Below are the code and all the weights of a small trained network. Each question names an input and a target symbol and asks about switching units off, where a switched-off unit gives its printed mean instead of its output.

import numpy as np


def w(rows, s, z=0):
    codes = np.array(rows[::2]) - 128.0
    scale = np.full(codes.shape[1], s)
    scale[-1] = z or s
    return codes * scale


def f(y):
    return np.maximum(y, 0)


def softmax(a):
    e = np.exp(a - a.max(-1, keepdims=True))
    return e / e.sum(-1, keepdims=True)


def log_softmax(a):
    a = a - a.max(-1, keepdims=True)
    return a - np.log(np.exp(a).sum(-1, keepdims=True))


def net(x, mask):
    ids = ['ΔΦαβζημξπτω'.index(c) for c in x.split()]
    T = len(ids)
    res = E[ids] + P[:T]
    u = 0
    for l in range(2):
        q, k, v = (res @ M[l].T for M in (Q, K, V))
        z = softmax(np.where(np.tri(T) > 0, q @ k.T / 2**0.5, -1e9)) @ v
        res = res + np.where(mask[u], z, O[l][:, -1]) @ O[l][:, :-1]
        u += 1
        y = f(res @ A[l][:, :-1].T + A[l][:, -1])
        res = res + np.where(mask[u : u + 16], y, B[l][:, -1]) @ B[l][:, :-1]
        u += 16
    return log_softmax(res[-1] @ U[:, :-1].T + U[:, -1])


Q, K, V, O, A, B = {}, {}, {}, {}, {}, {}
E = w([
[148,100,124],'Δ',
[160,57,159],'Φ',
[151,108,163],'α',
[130,150,141],'β',
[139,119,157],'ζ',
[123,134,134],'η',
[120,118,70],'μ',
[155,20,52],'ξ',
[120,121,247],'π',
[58,251,122],'τ',
[120,209,224],'ω',
],0.016)
P = w([
[81,109,108],'0',
[236,254,30],'1',
[60,77,140],'2',
[230,165,95],'3',
[52,92,131],'4',
[241,106,153],'5',
[41,117,112],'6',
[247,69,197],'7',
[35,111,83],'8',
],0.0096)
Q[0] = w([
[13,179,230],'0.h1',
[108,154,255],'0.h1',
],0.0068)
K[0] = w([
[49,151,180],'0.h1',
[163,243,255],'0.h1',
],0.0071)
V[0] = w([
[170,105,83],'0.h1',
[252,1,214],'0.h1',
],0.0041)
O[0] = w([
[156,136,10,218],'0.h1',
[154,152,117,248],'0.h1',
],0.013,0.0012)
A[0] = w([
[159,126,60,92],'0.n1',
[9,97,128,194],'0.n2',
[115,71,128,58],'0.n3',
[111,56,114,54],'0.n4',
[103,169,47,126],'0.n5',
[126,120,187,92],'0.n6',
[187,137,112,103],'0.n7',
[134,110,94,173],'0.n8',
[141,59,84,2],'0.n9',
[126,164,99,229],'0.n10',
[195,76,129,180],'0.n11',
[212,147,123,230],'0.n12',
[161,184,105,59],'0.n13',
[72,171,192,45],'0.n14',
[132,152,180,143],'0.n15',
[97,105,135,242],'0.n16',
],0.012,0.0036)
B[0] = w([
[91,173,148,221],'0.n1',
[2,19,59,238],'0.n2',
[104,152,85,160],'0.n3',
[78,189,90,181],'0.n4',
[136,123,81,200],'0.n5',
[53,148,128,161],'0.n6',
[65,52,134,195],'0.n7',
[218,198,173,198],'0.n8',
[106,189,116,206],'0.n9',
[250,69,180,188],'0.n10',
[81,209,172,255],'0.n11',
[112,183,147,249],'0.n12',
[181,109,108,163],'0.n13',
[112,151,46,182],'0.n14',
[106,228,145,169],'0.n15',
[206,76,88,195],'0.n16',
],0.0067,0.0066)
Q[1] = w([
[3,93,19],'1.h1',
[24,156,34],'1.h1',
],0.0048)
K[1] = w([
[87,203,67],'1.h1',
[68,141,254],'1.h1',
],0.0087)
V[1] = w([
[68,255,122],'1.h1',
[140,192,17],'1.h1',
],0.0075)
O[1] = w([
[87,202,171,253],'1.h1',
[138,201,5,221],'1.h1',
],0.013,0.0063)
A[1] = w([
[151,27,98,137],'1.n1',
[159,158,77,59],'1.n2',
[59,22,133,165],'1.n3',
[167,118,73,174],'1.n4',
[154,69,168,254],'1.n5',
[253,113,176,134],'1.n6',
[150,163,133,119],'1.n7',
[55,115,102,90],'1.n8',
[104,189,86,197],'1.n9',
[171,176,184,136],'1.n10',
[208,194,99,29],'1.n11',
[137,120,129,107],'1.n12',
[143,99,75,164],'1.n13',
[209,176,110,108],'1.n14',
[167,67,117,72],'1.n15',
[182,180,194,130],'1.n16',
],0.011,0.0077)
B[1] = w([
[128,75,156,137],'1.n1',
[93,115,130,164],'1.n2',
[114,93,171,161],'1.n3',
[145,118,105,163],'1.n4',
[180,136,253,141],'1.n5',
[71,178,125,140],'1.n6',
[110,109,97,156],'1.n7',
[100,107,100,174],'1.n8',
[151,137,164,249],'1.n9',
[176,75,109,163],'1.n10',
[117,99,159,178],'1.n11',
[126,157,108,128],'1.n12',
[148,123,102,154],'1.n13',
[145,106,155,176],'1.n14',
[101,119,104,129],'1.n15',
[172,74,91,165],'1.n16',
],0.011,0.02)
U = w([
[247,91,114,193],'Δ',
[199,154,164,224],'Φ',
[165,167,194,139],'α',
[127,77,134,44],'β',
[127,101,165,94],'ζ',
[120,43,114,104],'η',
[132,39,72,31],'μ',
[115,162,86,228],'ξ',
[91,137,185,125],'π',
[62,90,87,31],'τ',
[69,198,173,3],'ω',
],0.012,0.0057)

Each question gives the input, a string of symbols that net reads in full, and the target symbol t.
The units are the heads (2 rows each of Q, K, V and O) and the neurons (one row each of A and B). Each row of codes is followed by its name. A weight is (code - 128) times the scale printed after its matrix; where a second scale follows, it is the last column's (O, A, B and U).
mask holds one flag per unit, layer by layer, with each layer's heads first. A switched-off unit (its flag False) gives its mean, the last column of its rows in O or B, instead of its output. The means were averaged over made-up inputs and are rounded, as every weight is.
A unit's drop is (log p(t) with every unit on - log p(t) with that unit switched off) / (log p(t) with every unit on - log p(t) with every unit switched off).
The circuit of an input: a set's keep is (log p(t) with only the set's units on - log p(t) with every unit switched off) / (log p(t) with every unit on - log p(t) with every unit switched off). Starting from the 12 units with the biggest drops (on a tie, the unit counted first), units are removed one at a time, each time the one whose removal leaves the highest keep (on an exact tie, the one counted first), for as long as the keep stays at least 0.8.
units of the circuit, in order: the units of the circuit, biggest drop first
most important unit: the unit with the biggest drop
top k neurons: the k neurons with the biggest drops, biggest first
k most important neurons of layer l: the k neurons of layer l with the biggest drops, biggest first
input ω Δ α, target ω: units of the circuit, in order => (1.h1, 0.n15, 0.h1, 0.n10)
input Δ μ Φ ξ η β ω, target ω: units of the circuit, in order => (0.n14, 0.n15, 1.h1)
input ξ Φ β β ζ ω π, target ω: most important unit => 0.n15
input Δ ξ ω μ π τ, target Δ: top 3 neurons => (0.n2, 1.n16, 1.n10)
input α α ξ ξ μ π, target Δ: units of the circuit, in order => (1.n16, 0.n2)
input ω ω ω, target ω: units of the circuit, in order => (0.n15, 1.h1)
input ζ ω β μ η τ ζ, target τ: top 4 neurons => (0.n11, 0.n2, 0.n10, 1.n8)
input Φ π ω Δ μ Φ Δ η τ, target τ: 2 most important neurons of layer 0 => (0.n2, 0.n11)
input Φ Δ τ η, target Δ: units of the circuit, in order => (0.n2, 1.n16, 1.n10)
input Φ ξ η, target ξ: 4 most important neurons of layer 0 => (0.n1, 0.n9, 0.n11, 0.n12)
input π ξ ξ τ ζ, target τ: 3 most important neurons of layer 0 => (0.n2, 0.n11, 0.n10)
input ξ Φ ω η η, target ω: units of the circuit, in order => (1.h1, 0.n15)
input τ π ξ ξ Φ α τ η β, target τ: top 2 neurons => (0.n2, 0.n11)
input ω ω ξ ξ Φ ζ ω τ ζ, target ω: top 4 neurons => (0.n15, 0.n14, 1.n16, 1.n10)
input τ ζ β, target τ: top 2 neurons => (0.n2, 0.n14)
input ζ ξ ζ, target ξ: top 4 neurons => (0.n1, 0.n11, 0.n9, 0.n12)
input ζ η τ, target τ: top 2 neurons => (0.n2, 1.n8)
input ξ α η, target ξ: top 3 neurons => (0.n4, 0.n9, 0.n1)
input η ω ξ ξ, target Φ: most important neuron of layer 0 => (0.n7)
input μ ξ β, target ξ: most important unit => 0.n1
input ω μ ξ Φ β ξ ω α β, target ω: 2 most important neurons of layer 1 => (1.n16, 1.n10)
input ξ α π ζ ξ μ ω Δ π, target ω: top 3 neurons => (0.n15, 0.n14, 0.n6)
input π Φ ζ, target π: units of the circuit, in order => (1.h1, 0.h1, 0.n10)
input η μ ζ η ζ, target η: top 3 neurons => (0.n11, 0.n10, 0.n2)
input ξ η ω π Φ, target ω: 2 most important neurons of layer 0 => (0.n14, 0.n15)
input β Δ Δ ξ η π, target Δ: top 2 neurons => (1.n16, 1.n10)
